Below are the code and all the weights of a small trained network. Each question names an input and a class and asks about switching units off, where a switched-off unit gives its printed mean instead of its output.

import numpy as np


def w(rows, s, z=0):
    codes = np.array(rows[::2]) - 128.0
    scale = np.full(codes.shape[1], s)
    scale[-1] = z or s
    return codes * scale


def f(y):
    return np.maximum(y, 0)


def log_softmax(a):
    a = a - a.max(-1, keepdims=True)
    return a - np.log(np.exp(a).sum(-1, keepdims=True))


def net(x, mask):
    res = np.array(x, float).reshape(1, 8) / 4 @ E
    y = f(res @ A[0][:, :-1].T + A[0][:, -1])
    res = res + np.where(mask, y, B[0][:, -1]) @ B[0][:, :-1]
    return log_softmax(res[-1] @ U[:, :-1].T + U[:, -1])


A, B = {}, {}
E = w([
[27,135,185],'x0',
[129,170,205],'x1',
[134,136,90],'x2',
[182,140,113],'x3',
[2,121,175],'x4',
[211,2,157],'x5',
[189,64,21],'x6',
[56,129,127],'x7',
],0.006)
A[0] = w([
[195,65,168,157],'neuron 0',
[156,158,155,180],'neuron 1',
[150,156,81,101],'neuron 2',
[99,185,81,146],'neuron 3',
[111,2,133,54],'neuron 4',
[119,163,146,76],'neuron 5',
[86,94,231,95],'neuron 6',
[213,182,116,4],'neuron 7',
[184,145,226,123],'neuron 8',
[104,190,76,145],'neuron 9',
[112,139,166,89],'neuron 10',
[125,169,141,68],'neuron 11',
[25,116,56,109],'neuron 12',
[115,161,170,136],'neuron 13',
[232,193,109,203],'neuron 14',
],0.01,0.0043)
B[0] = w([
[197,98,168,220],'neuron 0',
[110,166,96,175],'neuron 1',
[87,131,143,165],'neuron 2',
[102,96,72,193],'neuron 3',
[158,66,250,181],'neuron 4',
[127,156,101,149],'neuron 5',
[129,210,191,214],'neuron 6',
[173,25,87,173],'neuron 7',
[173,197,97,191],'neuron 8',
[102,105,78,193],'neuron 9',
[112,170,124,158],'neuron 10',
[114,164,105,144],'neuron 11',
[47,68,196,214],'neuron 12',
[93,185,96,182],'neuron 13',
[109,156,5,253],'neuron 14',
],0.016,0.0063)
U = w([
[232,96,224,76],'0',
[214,145,51,133],'1',
[89,254,217,90],'2',
[83,118,16,42],'3',
[142,222,73,45],'4',
[129,213,111,239],'5',
[11,116,151,146],'6',
[91,68,77,254],'7',
],0.0079,0.0068)

Each question gives the input, the list of numbers given to net, and the class t.
The units are the neurons (one row each of A and B). Each row of codes is followed by its name. A weight is (code - 128) times the scale printed after its matrix; where a second scale follows, it is the last column's (A, B and U).
mask holds one flag per neuron, in row order. A switched-off neuron (its flag False) gives its mean, the last column of its row in B, instead of its output. The means were averaged over made-up inputs and are rounded, as every weight is.
A unit's drop is (log p(t) with every unit on - log p(t) with that unit switched off) / (log p(t) with every unit on - log p(t) with every unit switched off).
The circuit of an input: a set's keep is (log p(t) with only the set's units on - log p(t) with every unit switched off) / (log p(t) with every unit on - log p(t) with every unit switched off). Starting from the 12 units with the biggest drops (on a tie, the unit counted first), units are removed one at a time, each time the one whose removal leaves the highest keep (on an exact tie, the one counted first), for as long as the keep stays at least 0.8.
circuit, biggest first: the units of the circuit, biggest drop first
most important unit: the unit with the biggest drop
k most important neurons: the k neurons with the biggest drops, biggest first
drop when u is switched off: that unit's drop, to one decimal
input [-3,8,0,6,-6,-3,-4,0], class 1: circuit, biggest first => (neuron 7)
input [5,6,-8,1,6,6,2,-8], class 0: 3 most important neurons => (neuron 0; neuron 4; neuron 14)
input [4,-3,0,4,6,2,8,-6], class 0: circuit, biggest first => (neuron 4; neuron 14)
input [8,1,5,-3,0,-6,4,0], class 6: 2 most important neurons => (neuron 12; neuron 14)
input [-6,4,5,-4,8,0,-8,-1], class 2: 2 most important neurons => (neuron 6; neuron 14)
input [6,-7,-6,0,3,2,8,0], class 0: 2 most important neurons => (neuron 4; neuron 14)
input [-3,6,5,3,2,4,8,-1], class 0: 2 most important neurons => (neuron 0; neuron 4)
input [-4,-6,4,-8,4,5,-8,6], class 2: circuit, biggest first => (neuron 6; neuron 14)
input [0,0,-1,3,0,5,8,-6], class 0: 2 most important neurons => (neuron 4; neuron 0)
input [-7,-5,-6,-8,-4,4,8,-2], class 0: 2 most important neurons => (neuron 4; neuron 0)
input [-7,3,-6,-5,7,-2,-1,-2], class 2: 3 most important neurons => (neuron 14; neuron 6; neuron 7)
input [3,-4,-7,-6,1,7,-1,7], class 0: drop when neuron 4 is switched off => 0.3
input [2,-3,8,-8,5,-2,5,3], class 6: drop when neuron 12 is switched off => 0.6
input [-2,5,5,4,2,-8,8,4], class 3: drop when neuron 8 is switched off => -0.1
input [-3,2,-8,6,-2,4,-8,7], class 2: drop when neuron 14 is switched off => 0.2
input [-7,-3,0,7,-1,-6,-6,-8], class 3: most important unit => neuron 14
